Below is a small trained network, with its code and all its weights. Each question gives an input and a class and asks what happens when units are switched off, that is, made to give their printed mean instead of their output.

import numpy as np


def w(rows, s, z=0):
    codes = np.array(rows[::2]) - 128.0
    scale = np.full(codes.shape[1], s)
    scale[-1] = z or s
    return codes * scale


def norm(h):
    return h / np.sqrt((h * h).mean(-1, keepdims=True) + 1e-5)


def f(y):
    return y / 2 * (1 + np.tanh(0.7978845608 * (y + 0.044715 * y**3)))


def log_softmax(a):
    a = a - a.max(-1, keepdims=True)
    return a - np.log(np.exp(a).sum(-1, keepdims=True))


def net(x, mask):
    res = np.array(x, float).reshape(1, 2) / 4 @ E
    u = 0
    for l in range(3):
        y = f(norm(res) @ A[l][:, :-1].T + A[l][:, -1])
        res = res + np.where(mask[u : u + 3], y, B[l][:, -1]) @ B[l][:, :-1]
        u += 3
    return log_softmax(norm(res)[-1] @ U[:, :-1].T + U[:, -1])


A, B = {}, {}
E = w([
[194,155,46,132,150,36],'x0',
[194,252,111,148,36,141],'x1',
],0.0035)
A[0] = w([
[141,148,76,141,204,64,1],'L0N1',
[244,218,61,120,86,64,47],'L0N2',
[110,75,45,66,193,3,70],'L0N3',
],0.0051,0.0011)
B[0] = w([
[112,162,125,127,119,180,156],'L0N1',
[98,42,41,114,1,17,253],'L0N2',
[167,179,155,209,183,131,201],'L0N3',
],0.0052,0.0054)
A[1] = w([
[55,51,192,73,157,163,18],'L1N1',
[126,253,155,117,97,196,236],'L1N2',
[99,127,185,137,91,148,255],'L1N3',
],0.0051,0.00094)
B[1] = w([
[220,234,23,175,11,62,250],'L1N1',
[131,40,152,172,253,87,173],'L1N2',
[114,117,117,85,146,20,197],'L1N3',
],0.0046,0.0027)
A[2] = w([
[97,97,91,152,160,157,60],'L2N1',
[173,180,131,139,235,83,254],'L2N2',
[162,159,110,201,253,138,185],'L2N3',
],0.0052,0.0008)
B[2] = w([
[245,186,146,92,157,190,115],'L2N1',
[67,65,253,94,103,143,222],'L2N2',
[30,23,244,48,142,140,251],'L2N3',
],0.0042,0.0028)
U = w([
[137,149,14,175,24,26,240],'0',
[149,193,97,80,164,216,14],'1',
[62,47,254,129,219,115,212],'2',
[164,200,86,108,196,215,15],'3',
[162,196,63,85,195,250,2],'4',
],0.0096,0.0044)

Each question gives the input, the list of numbers given to net, and the class t.
The units are the neurons (one row each of A and B). Each row of codes is followed by its name. A weight is (code - 128) times the scale printed after its matrix; where a second scale follows, it is the last column's (A, B and U).
mask holds one flag per neuron, layer by layer. A switched-off neuron (its flag False) gives its mean, the last column of its row in B, instead of its output. The means were averaged over made-up inputs and are rounded, as every weight is.
A unit's drop is (log p(t) with every unit on - log p(t) with that unit switched off) / (log p(t) with every unit on - log p(t) with every unit switched off).
The circuit of an input: a set's keep is (log p(t) with only the set's units on - log p(t) with every unit switched off) / (log p(t) with every unit on - log p(t) with every unit switched off). Starting from all 9 units, units are removed one at a time, each time the one whose removal leaves the highest keep (on an exact tie, the one counted first), for as long as the keep stays at least 0.8.
circuit, biggest first: the units of the circuit, biggest drop first
k most important neurons: the k neurons with the biggest drops, biggest first
k most important neurons of layer l: the k neurons of layer l with the biggest drops, biggest first
drop when u is switched off: that unit's drop, to one decimal
input [-2,2], class 2: most important neuron of layer 1 : [L1N2]
input [-6,3], class 2: circuit, biggest first : [L0N2 L1N2]
input [5,-2], class 2: 2 most important neurons : [L0N3 L1N1]
input [-3,1], class 2: 2 most important neurons : [L1N2 L0N2]
input [-4,1], class 2: 2 most important neurons : [L1N2 L0N2]
input [-3,-8], class 0: 2 most important neurons : [L1N1 L1N2]
input [-7,4], class 2: 2 most important neurons : [L0N2 L1N2]
input [-5,-7], class 0: drop when L1N1 is switched off : 1.6
input [-5,-1], class 0: drop when L1N1 is switched off : 0.6
input [-7,-5], class 0: drop when L1N1 is switched off : 1.4
